In the rows, zero is written as 128.
Each row has a class, written after it.
[141 113 130 114 126 137  89 138 126 131 114 142 148 139 123 110 137 120
 121 133 142 118 103  97 121 144 126 144 115 130 135 117 147 117 138 135
 143 135 118 100 131  99 124 156 126 143 160 133 124 118]	Nepon
[ 91 123 124 154 154 114  62 123 123  86 127 177 107  54  72 108 118 107
 138  59 134  83 158  97 100  85 107 131 186 141 144 116  43  51 121 151
  90 160 101  55 194 101  75  87  88  92 131 120 129  96]	gaf
[ 41  93  89 148  92 135 218 158  97 131 118 110 125 121 121  84  95 138
 115  77 176 171 170  99 142  98 100 123 141 139 162  73 151 115  84 164
 167 127  92  79  91 119  74 112 113 133 175 114 140  84]	Nepon
[ 96 157 147 104  99  87 252 186 149 154 170 114  83  98 128 126 141 164
 161  64 135 130  89  98 163  88 103 170 161  98 104 158 140  98 183 177
 141  74 114 192 142 112 131  97  82 170 121 150  78 176]	tigul
[127 127 147 141 151  97  62 122 154 134 126 147 202 125 120 137 119 125
 112 125  68 161  66 112 132 138 103 136 117  87 167 178 103 144  64 142
 185 118 141  77 128 131 139 127 129 145 137 152 120 122]	Zozet
[122 106 123 123 146 145 168 135 151 131 140 119 128 119 139 135 131 141
 126 129 132 127 151 132 125 123 123 113 143 111 133 140 114 122 158 141
 112 108 135 125 118 152 139 119 146 120 121 138 127 144]	seg
[106 125 143 107 137 157 127 117  74 137 194 155 109 145 105 157  98 174
 158 132 165 209  87 152 128 105 137 133 103 139 136 168 129 128 158 135
 142 145 167 221 130  74 141 142 116 120  89  18 179  91]	Zozet
[117 105 127 121 116 156 125 145 140 114 111 133 172 137 144 127 123 127
 120 132 131 142 136 121 124 147 120 143 129 126 142 103 140 109 149 135
 158 147 123 124 131 122 132 142 139 131 146 176 125 130]	fer
[183 137 178  93 153 133  55 133 107 109 111 108  92 199 138  98 146 160
 139 177 154 160  76 124 109 183 153  53  52 119 137 195 183 162  87 149
 143 161  97 112  71 152 157 125  68 139 169  49 104  66]	tigul
[124 110 121 102 141 145  96 119 127 124  99 137 147 118 126 130 157 122
 117 104 135 143 133 110 114 139 129 152 101 123 136 107 152 103 133 121
 150 145 110 123 129  94 125 154 139 142 141 161 132 130]	dogub
[109 126 133 121 168 169 166  91 140 128 184  86 122 105 136 107 134 149
 110 137 139 234 181 164 116 179  80  87 145  84 125  81 141 126 108 148
  58 112  92  64 113 134 123  76 102 119  76 174 153 126]	dogub
[107 118 156  86 132 155 136 142  90 120 115  94 123  74 135 133 134  93
  79 102 165 183 130 184 131 104 108 128 141  84 175 160  87 108 179 118
 129 126 193 169  81 182 108 128 115 111  69 149 182 103]	seg
[ 84 187  91 148 134 114 154 160 165 138  91 117 162 121 126 126 108  97
 129 113 104  85 142 140 150 149 199 131  83 118 116 108  97 115 165 110
 115 150 100  76 140 168 108 153 157 173 124 143 174 107]	raz
[151 135 124 108 118 136 125 101 131 133 113 120 142 125 133 142 126 111
 132 119 115 137 108 131 112 140 170 137 116 119 131 140 118 111 114 123
 139 128 137  98 144  99 128 135 131 168 146 155 124 123]	dogub
[144 156 159  96  47 185 183 161 123 170 111 175 141 132 173  95 129 192
 115 106 129 190 132 130 117 142 110  66 180 137 106 117 160 119 141 164
 186 145  72 198  81 202 207 126 130 148 103 116 139 169]	raz
[147 114 130 116 141 116 119  98 121 137 103 118 146 136 144 131 109 125
 137 129 120 176 118 135 114 134 167 127 115 114 138 142 125 137  92 125
 162 141 151  91 131  98 111 145 129 155 140 180 132 124]	dogub
[140 102 126 102 183 152 161  91 126  74  89 108 196  71 141 138 148 119
 145 109  65 174 139 134 107 155  54 136 106  98 113 199 118  83 123 129
 121 111 125 105 117 144 136 113 110 166  63 169 125 125]	dogub
[131 137 137 128 131 120 156 118 135 121  97 129 147 143 112 155 121 131
 144 135 124 140 109 121 113 124 164 125  99 124 132 153 106 131 124 126
 144 123 135  73 140 105 124 145 130 148 156 162 128 131]	seg
[115 100 106 118 135 133 176 136 160 136 143 112 139 113 123 119 131 141
 129 116 144 116 155 121 118 115 139 117 158 124 136 131 115 113 143 126
 131 130 141 119 139 160 138 119 167 138 112 128 125 127]	ved
[ 89 121 113 169 116 124 131 144 113  92 149 134  70  90 198 125 158 154
 149 112 139 109 170 180 135 119 180 115 210  80 136 101 118  98 118 118
  61 148 127 172 168 140 105 138 155  69 113 122  93 137]	gaf
[135 146 119 126 106 127 153 129 112 146  97 116 147 124 122 129 117 109
 139 122 110 145 122 115 123 151 176 118 106 116 135 137 121 130 105 134
 163 127 114 112 130 107 108 145 146 154 149 124 152 114]	raz
[130 122 114 117 141 133 162 150 154 154 142 112 132 141 128 125 143 163
 117 124 141 126 169 125 129 119 122 120 125 115 130 135 129 136 140 136
 122 104 154 145 133 160 162 102 145 146 123 117 113 146]	tigul
[148 124 124 129 127 147 117 134 120 104 115 135 173 128 140 126 132 118
 128 123 132 130 128 105 111 138 129 147 123 124 145 105 149 107 154 129
 162 147 112 110 133 114 127 154 127 133 143 149 125 114]	fer
[183  99 128 181 182 130  31  91 112  75 145  93 101 156 195  84 163  80
  88 149 119 153 191 115  96 147 104 139 115  76 111 116 139 143  80 138
  58 101 120 110  96 134  22 136 140  62 132 161 163 135]	dogub
[161 109 126 112 128 136 132 113 123 133  94 126 156 130 146 133 121 116
 131 130 123 172 137 135 117 141 137 134 125 128 131 143 116 129 117 119
 145 137 148 111 153  89 103 131 128 147 151 160 139 130]	dogub
[158 124 128  96  82 132 166 103 162 193 149 143  75 138  96 113 181  66
 109  92 152 131 152 117 137 114 102 160  89 128 149 110 125  93 159 129
 208 161  35  63 126 137  87  78 117  93  92 183 121  80]	raz
[104 139 113 121 142 152 115 138 136 121 108 130 156 122 112 118 123 110
 120 109 128 109 122 108 126 145 125 134 118 106 132 132 134 113 149 126
 138 137 117 128 130 127 122 151 125 146 138 153 131 118]	gaf
[122  97 119 128 144 142 181 133 151 139 138 111 131 121 141 135 127 145
 129 136 131 115 149 126 130 115 125 112 149 114 127 139 111 123 162 137
 112  99 145 126 123 152 133 117 151 121 121 142 128 146]	seg
[ 80 168 133 160 130  95 130 150 101  94 127 105 199  39 161 136 132 156
  67  94  99 145 148 101 109 125 104  82 129  93 152 122 119 115 160 139
 109  95 156 167  55 174  72 127 104 150  85 133 160 123]	fer
[148 118 139 104 128 157  73 137 101  74 151 124 202 119 101  98 106 151
 103 197  91  90 157 214 129 171 125  89 149 104 138 142 145  88 144 106
  78 196 135 146 126 183 112 124 102 120 165 172 122 142]	fer
[166 141 140  91 138 162 127 122 183 160 110 133 128 105 145 138 176 112
 158 109 115 100 133 126 130 138 114 147 139 129 125 107 155 108 116 153
 103  89 121 134 187 102 178 106 149 161 104  98  98 175]	raz
[ 85  92 116 103 163 133 158 167 186 176 104 135 192  68 168 181 164 102
 137  70 119 172  76  91 119  89 132 105 206  84 119 140  64  57 162 186
 155 128 112 156 149 130 125 148 119 117  67 118 125  69]	gaf
[144  87 161 167  96 158  59 152  96 155 189 133 119 140 136 144  83  98
 146 175 139 176 152  80 149 142  75  89 163 129 151  78  99 123 160 123
 169 157 155  62 152 138 129 102 150 163 103 132 151 146]	fer
[120 108 104 118 141 131 181 144 151 138 145 111 144 125 139 116 137 152
 131 125 138 129 161 117 130 115 126 121 144 130 143 131 126 132 135 126
 132 126 144 131 133 156 144 122 159 134 117 121 138 134]	ved
[154  73 130  99 166 117 105 114 141 126  98  97 180 123 173 140 133  78
 120 140  77 138 146 110 160 105  76 155 107 116 103 153 140 142  81 132
 122  64 135  97 124 159 142 110 130 110 161 153 134 137]	dogub
[234 149 138 121 192  93 102 129 140 183  72 189 105  88 131 106  72 108
 129 119 143 150 128 135 147 154 128 117  95  94 130 196  94 147 101  89
 192 101 161 115  95 122 147 129 188 145 140 106  86 121]	Zozet
[121  97 121 122 150 149 179 142 154 138 128 111 132 116 141 145 131 145
 132 133 135 123 144 127 131 122 118 109 161 120 129 126 118 117 164 133
 110 104 143 131 122 138 140 119 159 124 135 142 130 142]	seg
[122 125 111 123  95 129 111 135 132 149  96 116 142 139 125 148 113 119
 133 116 124 134 117 122 124 141 186 134  99 111 136 129 123 127 118 137
 154 132 122  97 143 115 115 148 151 142 143 115 150 103]	raz
[125 112 110 117 144 138 168 163 155 147 143 107 131 142 129 127 142 167
 128 125 143 119 151 115 137 123 102 116 124 114 135 133 135 126 143 136
 118 103 161 145 129 150 154 102 141 154 126 109 104 137]	tigul
[104 116 124 126 127 123  67  71 101 164 117 117 113 129 171 138 110 161
 147 164 139 102 192 133 147 124 169 102 106 189 114 131 137 126 175 138
 140 154  50 144 128 163 159 108 175  82  90 117 125  72]	raz
[ 50 159 162 133 126  83 112 133 124 144 116  90 175 128 104 144 103  69
 148 139 106 172 126 129 118 146 202 116 126 123 120 173  89 103 149 191
 109 162 145 114 168  92 111 145  89 193 125 149 127  90]	gaf
[123 133 124 115 137 160 148 151 127 116 111 130 149 150 120 132 147 154
 117 132 160 127 114 108 132 131 112 145  89 142 130 109 150 114 132 123
 142 146 114 125 133 122 144 146 133 156 150 133 118 134]	tigul
[145 135 121 136 115 125 150 115 120 137 123 119 149 143  89 110 113 122
 124 148 129 140 114 127 114 120 171 131 119 135 134 154  88 138 108 107
 174 171 124  71 150  97  85 143 131 159 133 126 147  79]	ved
[162 116 152 118 164 128 127 152 117 133 136 140 116  98  66 109 103  59
 159 122 141 124 133 124 121 153  62 121 113  77 123 177  87 106 143 121
 144 136 143 145 114 108 137 139 112 120 121 161  66 116]	gaf
[ 95  51 124 120 200  80  74 179 150 149 133 113 149 135 135 149 150 150
 103 161 113 201 136  67 166 136  94 164  60 129  99 133 151 121  87 140
  77  48 164 133 128  82 179 124 115 137 158 105 128 155]	tigul
[183  92 125 127 191 104  82 123 113 117 100  95 187  76 145 145 126  97
 124 114 106 177 109 113 125 128 130 164 141  88 134 176 104 157  98 166
 128 113 101  57 141  81 132 129 152 150 143 125  96  93]	dogub
[126  88 112 107 147 134 142 126 157 147 139 115 131 107 158 126 134 140
 113 109 127 127 162 123 125 123 118 132 137 115 132 119 140 131 141 142
 111 102 151 142 118 145 151 112 160 130 121 128 130 144]	dogub
[142 144 133 140  55  66 178 115 118 144 161  92 125  76  70 202 139  74
 105 112 116 168 158 149 114 140 131 134  98  80 116 105 126  93 128 115
 121 114 109  46 164 149 123 106  95 148 111 132  69 108]	tigul
[135  92 120 126 142 129 148 131 138  77 119 106 174 121 196 149 111 194
 131 118 120 159 106 126 136 109 110 156 141 112 118 191 116 148 172 159
 113  87 142 110 109 130 114 101 128 126  95 158 102  97]	fer
[122 121 122 113 112 141 150 123 121 137 125 116 146 137 127 138 128 136
 148 140 117 123  94 138 124 131 160 140 127 122 121 153 115 117 141 121
 145 133 134 117 144  98 117 149 114 151 131 123 141 103]	Nepon
[114 150 131 143 121 115 160 167 156 178 117 122 120  72 118 139 142  89
 114  90 134 158  75 126 131 113 220 107 233  91 139  92  38 178 155 166
 200 138  66 112 116  75 102 140 173 113 137 147 129  36]	fer
[ 80 123 143 116 108 107 183 143 178 111 118 131 149  93 131  74 169 127
 120 102 117  92 152 122 104 142 137 137 124 100 122  72 163 115 123 138
 109 109 148  29 137  88 110 149 111 136 117 101 107 115]	raz
[110  56 129  94 127 102 182 125  73 116 131 140 147  61  25 146 121  54
 119  81 145 149 150  54 100  97 121 182 135 122 134 114  94  59 159 174
 180 132 170  61 137  95  57 157 131 125 147 171 178 135]	Zozet
[145 144 117 142 116 124  92 114 141 132 100 130 152 133 119 131 110 112
 133 112 117 147 123 144 102 149 181 111 130 124 128 134 107 125 111 121
 139 127 120 108 152 109 111 131 134 143 132 151 132 114]	raz
[ 98 115 129 104 119 150 114 117 129 127 100 151 148 129 123 125 136 132
 144 126 139 101 103  95 122 140 134 135 124 158 125 111 143 106 153 130
 174 142  98 120 137  89 129 161 142 141 150 152 119 115]	Nepon
[ 82  99 149 116 148 195 137 108 152 107 170 143 101  89 185 151 148 139
  94 146 173 100 148 140  81 150 137 132 121 152 114 103  60 103 132 140
  98 131 123 146  93 112 156 164 164  78  99 105 128 142]	Nepon
[113 142 142 120 126 124 130 127 117 126 123 132 144 130 106 131  96 144
 132 126 129 122 117 129 118 132 156 120 127 108 123 158 123 131 137 127
 127 148 140 106 135 113 121 140 131 141 159 142 132 116]	gaf
[154 153 117 117 123 132 161 141 132 121 119 131 147 157 103 134 122 137
 142 126 126 142  99 124 119 133 140 140 107 130 129 157 108 138 137 129
 159 135 147 120 154  99 125 137 110 169 142 122 118 107]	tigul
[104  77 144 108  98 129 103 152  97 136 123 128 134 119 137 118 153 131
 136 165 129 136 141 165 143 140 153 131 141 112 139 171  90 137 151 118
 142 152 148 147 144 104 134 145 134 110 124 119 107 107]	Nepon
[120 155 125 125 116 129 163 119 132 140 119 131 133 132 105 130 112 145
 140 111 117 113 127 130 109 123 149 148 118 105 123 153 122 118 136 127
 127 138 142 112 150 101 130 139 120 143 134 125 130 107]	gaf
[110 102 112 118 135 133 170 148 157 145 133 110 150 118 133 112 130 155
 124 126 142 113 158 111 122 118 127 117 152 131 137 127 124 114 140 131
 133 134 140 125 132 157 141 124 162 138 126 125 134 133]	ved
[101 149 132 124 153 144 136 137 126 121 102 132 156 134 115 118 126 105
 146 107 134 120 125  99 118 133 120 131 121 120 129 127 144 103 137 130
 146 145 124 135 134 111 125 158 123 151 151 160 134 131]	gaf
[195 113 146 106  77 127 158 145 106 132  90  93 144 166 137 165 171 116
 125 143 178 116 174 159 135 101 129 131  97 136 128 162 133 122 129 143
 108 130 158 102 137 149  77  92  74 140 169 151  59 144]	Zozet
[119  86 116 120 138 118 156 134 154 151 155 125 121 116 138 119 128 145
 131 121 129 113 152 124 129 120 119 123 157 122 130 129 127 128 150 141
 119 107 142 126 122 149 150 111 151 116 120 128 126 135]	Nepon
[165 158 173 127 130 105 187 140 110 141 116 147  70  65 171 113 166 164
 120 132 106 194 101 133 154 114 101 120 210 137 105  61 147  90 146 175
  71 145  97 141  99 141 125 105 103 112  60 148 157  89]	fer
[126 130 125 134 123 142 154 119 123 122 103 123 149 149 133 130  97 146
 139 115 139 133 108 120 121 116 161 134 122 134 138 159 102 141  92 146
 169 115 138  88 136 123 108 124 108 140 164 133 144 129]	Zozet
[ 90  93 162 122 121 193  94 121 142 121 133 126 154 143  78 148  93 133
 146 159 106 102 107 120 116 156  67 137 121  94  86 139 122 131  98 149
 125 119 127 146 146 116 177 155 143 135 136 178  95 184]	gaf
[220 101 110 114 155 142 152 128 109 149 167 147  67 111  56 176 143  68
 172  83 148 211 140 159 123  98  90 108 177 113 125 150  95 129 123 162
 153 125 107 162 121 130 134  82 116 110  89  85  97  80]	Zozet
[120 110 122 123 149 148 157 134 146 138 136 114 124 119 141 132 128 144
 126 126 144 115 146 132 129 114 127 121 141 109 132 150 110 113 166 128
 119 101 140 141 118 132 120 118 153 124 126 133 126 137]	seg
[100  81 120 168 175 153 199 111 174 135 135 136 134 100 101 135  73 180
 121 162 121 131 110 132 124 151  92 128 123 148 108 106  84 166 167 116
 122 156  83  64 160 110 109 123 126  92  96 126 196 127]	seg
[147 116 130 117 134 122 139 106 107 129 104 108 131 124 120 143 130 113
 129 127 120 163 128 133 117 131 156 141 100 129 137 141 116 135  92 119
 135 132 152  97 126  87 122 128 131 160 151 162 136 120]	dogub
[149  72  79 156 128 107 171 109 134 149 103 129 114  57 157  84 118 179
  77 129 135  83 156 119 139 138 144 158 133 119 101 119 159  99 152 120
  49  70 116 141 148 137  90 106 154 110 108  85 135 133]	Nepon
[139  65  94  97 133 116 236 185 157 100  30 127 117  79 100 143 240 198
  56 104 127 115 179  80 106 145 132 142  99 137 106 123 113  66 136 160
  32 112 145  94  99 159 104  95 144 141 154 161 141 150]	tigul
[169 129  91 115 146 120 165 145 152 115 120 100 192 173 158 131  93 139
 121 150 127 142 139 152 145 131 124 175  92 126 126 177 103 152 155 127
 120 107 197  86 140 153 163 130 124 169 120 176  80 107]	tigul
[164 114 123  96  67 157 195 168  73 172 103  90  91 118  99 159 185 124
 122 134 154 165 162 119 134 112  77 180  99 111 104  69 145  86 114 158
 110 105 132 171 140 110 148 150  55 114 103  95 116 118]	tigul
[101 170 217 141  97 103 142  93 101 152 168  97  99  76 150 175  98 130
  64 196 143 166 115 177 135 137 146 137 116 161 108  62  90 130 111 105
  77 136 123  91 103  63 108 118 107  85 140 162 155  98]	fer
[157 155 131 133 109 139 127 138  95 139 134 114 136 146 115 126 112 117
 149 148 104 147 116 135 134 134 166 138 133 107 146 145 102 135 132 121
 179 150 132 113 127  95 118 139 121 162 142 154 140  96]	fer
[ 98  85 151 112 109 177 194 176 130 128 120 102  75 144 112 187 218 170
 149 144 150 150 152 147 133 113 105  94 133 175 104 110 137 104 182 117
  97 149 140 152  98 110 138 104  83 188  96 134 120 156]	seg
[ 92 115 114 120 146 147 174 145 162 143 153 112 137 114 126 123 104 135
 128 108 129 105 153 126 132 127 100 122 156  92 121 128 137 120 160 137
 105 107 155 147 124 155 140 119 146 132 122 140 129 142]	gaf
[149 117  53 120 148 122 108 140 139 148 155 129 105 103 116 133  59 117
 146 127 116 108 112  86 190 165 106 112 131  93 128 110 142  82 145 189
  81  68 119 145 127 180  97 108 133 119 140 116 121 107]	Zozet
[126 129 112 124 111 139 102 129 135 122  95 136 156 131 141 130 137 117
 135 108 132 114 118 102 115 151 143 121  92 120 138 102 157 112 125 122
 163 126 101 125 129 136 128 164 139 119 135 142 126 127]	raz
[120 140 139 124 139 151 158 124 122 116 126 130 156 129 141 143 100 145
 155 131 127 146  86 136 134 130 143 140 143 128 134 157  89 132 108 143
 168 134 141 100 145  85 108 143 118 147 146 133 132 125]	Zozet
[127 115 125 125 123 146 124 115 135 134 106 137 144 136 124 127 127 117
 148 131 120 133 102 133 123 128 141 124 143 138 132 141 102 137 113 120
 154 123 139 128 161 103 121 131 124 138 130 140 140 121]	Nepon
[130 126 131 135 115 126 162 116 113 120 121 124 161 127 115 134 115 120
 148 121 131 148 113 137 126 129 148 140 144 127 144 140 127 140 121 142
 167 133 145  95 159 106 113 133 118 157 134 138 113 125]	Zozet
[111 152 137 129 137  90 185 115 105  96 128 123 104  24 128 190 150 144
 133 111 138  76 139 142 130 110 129 185  95 143 109 106 110  95 165 114
  66 131 130  54 135  66  93 149 136 162  95 106  88 112]	Nepon
[ 74 155 113 150 135 145  80  80 141  89 115  78 152  93 116 103 174 100
  79 136  95  86 149 141 106 171 152  90 150 164 149  63 145 140 128 120
  69 125 122  99 109  96  96 108 135 176 120 141 126  62]	dogub
[213 120 100 122 131 150 151 131 188 134 106 124  86 151  42 132 161  77
 139 121 112 105 112 135  83 205  87  61 117  59 121  98 145  81 105 103
 173 164  71  71  89 180 115 132 129 116 140 172  68  63]	tigul
[169 148 121 111 181 126 151 122 148 144 135 149 134  77 104 112 201  94
 129  39 182  87  90  76  84  84 162 130 146  83 142 184  89  99 193 180
 191 119  40 150 109 107  69 128 125  91 105  81  89  56]	Zozet
[145 145 144 126 127 142 106 119 123 132 106 118 143 145 109 158 105 127
 141 142 123 134 106 144 108 125 155 126 123 109 122 150 106 125 129 130
 142 134 134 109 140  98 105 160 120 143 153 147 134 127]	seg
[153  93 105 147 114 101 111 156 100 145 104  85 119 119 155 159 151  56
 126 124 134 211 127 134 143 163 180 161  86  83 126 152 126 109 124 124
 129 103 114 141 120  87 110 154 155 136 116 125 107  78]	raz
